Below are the code and all the weights of a small trained network. Each question names an input and a target symbol and asks about switching units off, where a switched-off unit gives its printed mean instead of its output.

import numpy as np


def w(rows, s, z=0):
    codes = np.array(rows[::2]) - 128.0
    scale = np.full(codes.shape[1], s)
    scale[-1] = z or s
    return codes * scale


def f(y):
    return np.maximum(y, 0)


def softmax(a):
    e = np.exp(a - a.max(-1, keepdims=True))
    return e / e.sum(-1, keepdims=True)


def log_softmax(a):
    a = a - a.max(-1, keepdims=True)
    return a - np.log(np.exp(a).sum(-1, keepdims=True))


def net(x, mask):
    ids = ['αδεζηθλμξστψω'.index(c) for c in x.split()]
    T = len(ids)
    res = E[ids] + P[:T]
    q, k, v = (res @ M[0].T for M in (Q, K, V))
    z = softmax(np.where(np.tri(T) > 0, q @ k.T / 2**0.5, -1e9)) @ v
    res = res + np.where(mask[0], z, O[0][:, -1]) @ O[0][:, :-1]
    y = f(res @ A[0][:, :-1].T + A[0][:, -1])
    res = res + np.where(mask[1:9], y, B[0][:, -1]) @ B[0][:, :-1]
    return log_softmax(res[-1] @ U[:, :-1].T + U[:, -1])


Q, K, V, O, A, B = {}, {}, {}, {}, {}, {}
E = w([
[249,123,166],'α',
[211,162,133],'δ',
[145,81,49],'ε',
[81,82,217],'ζ',
[146,139,240],'η',
[151,99,127],'θ',
[151,155,112],'λ',
[183,111,104],'μ',
[171,75,87],'ξ',
[250,88,132],'σ',
[195,161,196],'τ',
[150,94,133],'ψ',
[150,14,255],'ω',
],0.015)
P = w([
[219,143,254],'0',
[243,149,116],'1',
[251,138,136],'2',
[234,136,144],'3',
[219,122,148],'4',
[198,127,159],'5',
[232,164,159],'6',
],0.0055)
Q[0] = w([
[72,243,125],'H0',
[3,160,41],'H0',
],0.0078)
K[0] = w([
[159,146,2],'H0',
[165,194,46],'H0',
],0.0083)
V[0] = w([
[172,2,12],'H0',
[195,232,45],'H0',
],0.0096)
O[0] = w([
[255,66,22,98],'H0',
[223,196,114,2],'H0',
],0.016,0.011)
A[0] = w([
[126,190,6,253],'N0',
[75,248,142,132],'N1',
[24,142,253,109],'N2',
[191,154,182,78],'N3',
[33,69,45,165],'N4',
[98,115,106,112],'N5',
[68,87,187,198],'N6',
[156,148,231,193],'N7',
],0.0079,0.0043)
B[0] = w([
[61,209,211,138],'N0',
[255,235,109,141],'N1',
[185,150,25,251],'N2',
[25,38,241,142],'N3',
[174,133,192,187],'N4',
[112,122,146,142],'N5',
[167,150,74,227],'N6',
[29,131,158,172],'N7',
],0.0054,0.026)
U = w([
[166,102,235,176],'α',
[196,150,165,2],'δ',
[205,169,2,33],'ε',
[18,140,52,205],'ζ',
[44,190,77,91],'η',
[190,129,118,99],'θ',
[174,152,136,199],'λ',
[191,138,112,120],'μ',
[219,126,45,173],'ξ',
[225,106,104,58],'σ',
[120,176,155,71],'τ',
[178,126,109,115],'ψ',
[103,42,129,161],'ω',
],0.0085,0.0041)

Each question gives the input, a string of symbols that net reads in full, and the target symbol t.
The units are the heads (2 rows each of Q, K, V and O) and the neurons (one row each of A and B). Each row of codes is followed by its name. A weight is (code - 128) times the scale printed after its matrix; where a second scale follows, it is the last column's (O, A, B and U).
mask holds one flag per unit, heads first, then neurons. A switched-off unit (its flag False) gives its mean, the last column of its rows in O or B, instead of its output. The means were averaged over made-up inputs and are rounded, as every weight is.
A unit's drop is (log p(t) with every unit on - log p(t) with that unit switched off) / (log p(t) with every unit on - log p(t) with every unit switched off).
The circuit of an input: a set's keep is (log p(t) with only the set's units on - log p(t) with every unit switched off) / (log p(t) with every unit on - log p(t) with every unit switched off). Starting from all 9 units, units are removed one at a time, each time the one whose removal leaves the highest keep (on an exact tie, the one counted first), for as long as the keep stays at least 0.8.
circuit, biggest first: the units of the circuit, biggest drop first
top k neurons: the k neurons with the biggest drops, biggest first
drop when u is switched off: that unit's drop, to one decimal
input η ε α α α, target η: top neuron -> (N7)
input ξ ε θ ω ω δ, target ω: top 2 neurons -> (N2; N1)
input δ α δ ω ε ω μ, target ω: circuit, biggest first -> (H0; N2)
input ξ ω α σ, target ω: circuit, biggest first -> (N2; H0)
input ξ λ ω α α ξ, target ω: top 3 neurons -> (N2; N1; N6)
input α δ δ δ θ α, target α: circuit, biggest first -> (N2; H0; N3; N6)
input α ω ε, target ω: top 2 neurons -> (N2; N6)
input ξ ω ψ, target ω: circuit, biggest first -> (H0; N2)
input ω ξ μ, target ω: top 2 neurons -> (N4; N1)
input α ξ α ω α, target ω: drop when N2 is switched off -> 0.2
input α ψ ω ω τ, target ω: drop when H0 is switched off -> 0.8
input η α μ ξ μ, target η: drop when N5 is switched off -> 0.0
